Below is a small trained network, with its code and all its weights. Each question gives an input and a class and asks what happens when units are switched off, that is, made to give their printed mean instead of their output.

import numpy as np


def w(rows, s, z=0):
    codes = np.array(rows[::2]) - 128.0
    scale = np.full(codes.shape[1], s)
    scale[-1] = z or s
    return codes * scale


def norm(h):
    return h / np.sqrt((h * h).mean(-1, keepdims=True) + 1e-5)


def f(y):
    return np.maximum(y, 0)


def log_softmax(a):
    a = a - a.max(-1, keepdims=True)
    return a - np.log(np.exp(a).sum(-1, keepdims=True))


def net(x, mask):
    res = np.array(x, float).reshape(1, 4) / 4 @ E
    u = 0
    for l in range(2):
        y = f(norm(res) @ A[l][:, :-1].T + A[l][:, -1])
        res = res + np.where(mask[u : u + 9], y, B[l][:, -1]) @ B[l][:, :-1]
        u += 9
    return log_softmax(norm(res)[-1] @ U[:, :-1].T + U[:, -1])


A, B = {}, {}
E = w([
[132,149,118,116,113,138,130,105],'x0',
[125,112,251,127,115,112,121,79],'x1',
[138,83,128,84,12,112,127,178],'x2',
[36,94,87,103,135,114,85,117],'x3',
],0.013)
A[0] = w([
[150,152,56,130,114,149,104,186,156],'0.n1',
[134,171,139,156,206,144,148,97,97],'0.n2',
[60,179,128,126,251,113,97,78,111],'0.n3',
[159,126,94,140,175,155,130,149,1],'0.n4',
[204,150,140,151,184,129,147,133,115],'0.n5',
[227,140,32,134,151,150,103,185,73],'0.n6',
[161,151,51,131,231,136,146,97,131],'0.n7',
[107,160,159,133,194,155,134,94,42],'0.n8',
[80,144,24,144,137,117,117,174,74],'0.n9',
],0.012,0.0022)
B[0] = w([
[141,93,138,132,209,108,214,89,203],'0.n1',
[166,100,105,25,211,11,45,188,209],'0.n2',
[74,93,153,248,118,238,230,83,245],'0.n3',
[121,219,96,164,58,154,107,111,162],'0.n4',
[174,185,89,31,118,93,82,108,195],'0.n5',
[47,110,185,202,113,35,194,142,215],'0.n6',
[91,161,130,151,128,179,37,249,228],'0.n7',
[203,90,131,140,140,44,155,29,191],'0.n8',
[207,118,65,52,132,228,70,96,218],'0.n9',
],0.012,0.011)
A[1] = w([
[141,90,38,95,111,85,160,115,37],'1.n1',
[192,129,201,129,125,107,100,93,116],'1.n2',
[106,211,89,118,144,77,96,211,1],'1.n3',
[138,197,171,196,179,125,146,145,135],'1.n4',
[100,134,142,192,59,121,225,136,52],'1.n5',
[22,36,94,81,152,98,152,46,159],'1.n6',
[144,152,159,129,138,79,233,145,89],'1.n7',
[110,195,217,107,34,189,92,150,154],'1.n8',
[9,142,173,91,95,56,29,69,92],'1.n9',
],0.014,0.0027)
B[1] = w([
[90,150,109,37,116,124,166,91,192],'1.n1',
[137,47,85,68,172,198,95,81,215],'1.n2',
[114,114,222,175,62,85,84,157,194],'1.n3',
[133,159,132,62,28,103,152,127,211],'1.n4',
[164,140,137,160,221,113,157,37,200],'1.n5',
[90,152,183,121,77,86,99,168,254],'1.n6',
[158,173,56,196,158,135,185,180,200],'1.n7',
[155,58,148,172,68,146,131,200,198],'1.n8',
[123,247,114,172,143,77,128,152,196],'1.n9',
],0.016,0.0096)
U = w([
[119,181,169,160,71,63,88,204,253],'0',
[195,113,134,45,186,96,80,70,88],'1',
[78,127,76,159,155,230,107,148,152],'2',
[75,121,218,180,139,107,137,53,75],'3',
[161,169,75,133,152,78,242,136,91],'4',
[209,37,123,140,102,175,141,167,75],'5',
[71,120,90,7,76,128,149,138,108],'6',
],0.018,0.0033)

Each question gives the input, the list of numbers given to net, and the class t.
The units are the neurons (one row each of A and B). Each row of codes is followed by its name. A weight is (code - 128) times the scale printed after its matrix; where a second scale follows, it is the last column's (A, B and U).
mask holds one flag per neuron, layer by layer. A switched-off neuron (its flag False) gives its mean, the last column of its row in B, instead of its output. The means were averaged over made-up inputs and are rounded, as every weight is.
A unit's drop is (log p(t) with every unit on - log p(t) with that unit switched off) / (log p(t) with every unit on - log p(t) with every unit switched off).
The circuit of an input: a set's keep is (log p(t) with only the set's units on - log p(t) with every unit switched off) / (log p(t) with every unit on - log p(t) with every unit switched off). Starting from the 12 units with the biggest drops (on a tie, the unit counted first), units are removed one at a time, each time the one whose removal leaves the highest keep (on an exact tie, the one counted first), for as long as the keep stays at least 0.8.
circuit, biggest first: the units of the circuit, biggest drop first
most important unit: the unit with the biggest drop
k most important neurons: the k neurons with the biggest drops, biggest first
k most important neurons of layer l: the k neurons of layer l with the biggest drops, biggest first
input [-8,-4,2,1], class 6: 2 most important neurons of layer 0 => (0.n9, 0.n3)
input [2,-6,-6,-1], class 0: 3 most important neurons => (0.n7, 0.n6, 0.n2)
input [6,-2,-3,-2], class 0: circuit, biggest first => (0.n7)
input [-5,0,5,-7], class 4: 3 most important neurons => (0.n7, 0.n9, 1.n7)
input [0,2,7,0], class 5: 3 most important neurons => (0.n2, 0.n6, 1.n8)
input [2,0,7,-5], class 4: 2 most important neurons => (0.n7, 0.n9)
input [8,1,3,-3], class 5: 4 most important neurons of layer 0 => (0.n6, 0.n1, 0.n3, 0.n2)
input [-6,7,1,-2], class 5: circuit, biggest first => (0.n2, 1.n2, 1.n8)
input [-3,-1,-8,-1], class 0: 2 most important neurons => (0.n7, 0.n2)
input [8,8,-8,-1], class 1: 2 most important neurons of layer 0 => (0.n2, 0.n6)
input [-7,-5,-6,0], class 0: 4 most important neurons => (0.n7, 0.n2, 0.n6, 1.n3)
input [-8,1,-4,-4], class 1: 2 most important neurons => (0.n8, 0.n6)
input [4,2,-6,-1], class 1: 2 most important neurons of layer 0 => (0.n8, 0.n2)
input [-2,6,0,0], class 1: circuit, biggest first => (1.n2)
input [8,0,7,-1], class 4: 3 most important neurons of layer 0 => (0.n7, 0.n9, 0.n2)
input [-3,2,3,-4], class 5: 2 most important neurons of layer 0 => (0.n6, 0.n2)
input [3,-1,6,1], class 6: 2 most important neurons => (0.n3, 0.n6)
input [-5,-6,4,1], class 6: 3 most important neurons of layer 0 => (0.n9, 0.n3, 0.n8)
input [8,8,1,-5], class 5: 2 most important neurons => (1.n8, 0.n2)
input [-8,4,0,-8], class 1: most important unit => 0.n3
input [8,1,0,-8], class 1: 2 most important neurons => (0.n7, 0.n3)
input [6,8,-2,0], class 1: 2 most important neurons => (1.n2, 0.n6)
input [1,-3,-5,-1], class 0: 2 most important neurons => (0.n7, 0.n2)
